Here is a tiny trained network, its code and every weight. The questions are about switching its units off for an input and a class, where a switched-off unit gives its printed mean instead of its output.

import numpy as np


def w(rows, s, z=0):
    codes = np.array(rows[::2]) - 128.0
    scale = np.full(codes.shape[1], s)
    scale[-1] = z or s
    return codes * scale


def norm(h):
    return h / np.sqrt((h * h).mean(-1, keepdims=True) + 1e-5)


def f(y):
    return np.maximum(y, 0)


def log_softmax(a):
    a = a - a.max(-1, keepdims=True)
    return a - np.log(np.exp(a).sum(-1, keepdims=True))


def net(x, mask):
    res = np.array(x, float).reshape(1, 3) / 4 @ E
    u = 0
    for l in range(3):
        y = f(norm(res) @ A[l][:, :-1].T + A[l][:, -1])
        res = res + np.where(mask[u : u + 10], y, B[l][:, -1]) @ B[l][:, :-1]
        u += 10
    return log_softmax(norm(res)[-1] @ U[:, :-1].T + U[:, -1])


A, B = {}, {}
E = w([
[123,70,208],'x0',
[86,253,47],'x1',
[254,123,155],'x2',
],0.0087)
A[0] = w([
[130,125,123,3],'0.n1',
[52,115,204,88],'0.n2',
[126,130,133,20],'0.n3',
[209,134,164,167],'0.n4',
[122,51,56,129],'0.n5',
[120,167,110,237],'0.n6',
[90,71,115,66],'0.n7',
[95,218,248,45],'0.n8',
[168,219,77,105],'0.n9',
[139,147,165,80],'0.n10',
],0.017,0.0023)
B[0] = w([
[131,128,188,128],'0.n1',
[61,70,91,216],'0.n2',
[134,123,141,128],'0.n3',
[217,107,217,227],'0.n4',
[165,96,215,167],'0.n5',
[74,155,162,200],'0.n6',
[112,99,168,177],'0.n7',
[84,39,85,176],'0.n8',
[85,250,159,253],'0.n9',
[144,101,162,147],'0.n10',
],0.024,0.0079)
A[1] = w([
[131,181,108,120],'1.n1',
[113,125,57,27],'1.n2',
[152,134,67,46],'1.n3',
[200,154,130,102],'1.n4',
[95,148,45,142],'1.n5',
[93,204,56,252],'1.n6',
[118,125,104,115],'1.n7',
[172,254,77,239],'1.n8',
[136,114,110,120],'1.n9',
[98,105,123,140],'1.n10',
],0.022,0.0032)
B[1] = w([
[107,81,188,183],'1.n1',
[155,73,134,137],'1.n2',
[137,80,122,128],'1.n3',
[155,122,159,174],'1.n4',
[202,76,145,167],'1.n5',
[83,154,204,239],'1.n6',
[140,123,139,136],'1.n7',
[93,169,253,255],'1.n8',
[131,113,150,132],'1.n9',
[120,138,154,174],'1.n10',
],0.042,0.0093)
A[2] = w([
[156,153,68,52],'2.n1',
[62,115,250,173],'2.n2',
[133,149,106,99],'2.n3',
[188,183,164,196],'2.n4',
[116,126,148,137],'2.n5',
[215,160,149,143],'2.n6',
[61,110,79,106],'2.n7',
[101,124,179,163],'2.n8',
[116,129,143,160],'2.n9',
[109,157,90,5],'2.n10',
],0.02,0.0031)
B[2] = w([
[151,116,148,128],'2.n1',
[152,214,5,252],'2.n2',
[103,171,165,128],'2.n3',
[171,76,193,163],'2.n4',
[131,137,115,149],'2.n5',
[197,104,161,150],'2.n6',
[170,107,220,136],'2.n7',
[140,160,81,181],'2.n8',
[128,131,120,146],'2.n9',
[146,162,205,128],'2.n10',
],0.027)
U = w([
[102,86,113,65],'0',
[107,146,143,105],'1',
[83,107,161,3],'2',
[134,139,6,173],'3',
[244,115,178,187],'4',
[62,92,188,17],'5',
[81,221,238,186],'6',
[114,16,90,111],'7',
],0.02,0.011)

Each question gives the input, the list of numbers given to net, and the class t.
The units are the neurons (one row each of A and B). Each row of codes is followed by its name. A weight is (code - 128) times the scale printed after its matrix; where a second scale follows, it is the last column's (A, B and U).
mask holds one flag per neuron, layer by layer. A switched-off neuron (its flag False) gives its mean, the last column of its row in B, instead of its output. The means were averaged over made-up inputs and are rounded, as every weight is.
A unit's drop is (log p(t) with every unit on - log p(t) with that unit switched off) / (log p(t) with every unit on - log p(t) with every unit switched off).
The circuit of an input: a set's keep is (log p(t) with only the set's units on - log p(t) with every unit switched off) / (log p(t) with every unit on - log p(t) with every unit switched off). Starting from the 12 units with the biggest drops (on a tie, the unit counted first), units are removed one at a time, each time the one whose removal leaves the highest keep (on an exact tie, the one counted first), for as long as the keep stays at least 0.8.
units of the circuit, in order: the units of the circuit, biggest drop first
most important unit: the unit with the biggest drop
top k neurons: the k neurons with the biggest drops, biggest first
top k neurons in layer l: the k neurons of layer l with the biggest drops, biggest first
drop of u: that unit's drop, to one decimal
input [7,8,-1], class 3: units of the circuit, in order => [0.n8; 1.n8]
input [-1,1,-4], class 3: units of the circuit, in order => [1.n8]
input [3,1,-1], class 7: top 2 neurons => [2.n2; 1.n8]
input [8,5,5], class 4: top 2 neurons in layer 0 => [0.n4; 0.n2]
input [1,3,8], class 4: top 2 neurons => [0.n4; 1.n6]
input [5,0,-2], class 7: top 3 neurons => [0.n2; 1.n8; 0.n9]
input [8,6,-3], class 7: top 2 neurons in layer 0 => [0.n8; 0.n9]
input [6,3,-5], class 7: top 4 neurons in layer 0 => [0.n9; 0.n8; 0.n2; 0.n4]
input [1,-5,0], class 3: drop of 1.n5 => 0.2
input [1,0,4], class 4: drop of 1.n7 => 0.0
input [3,3,8], class 4: drop of 1.n6 => 0.1
input [4,1,-2], class 7: top 2 neurons in layer 0 => [0.n2; 0.n9]
input [8,2,1], class 3: top 2 neurons in layer 1 => [1.n10; 1.n5]
input [4,3,-1], class 7: most important unit => 0.n8
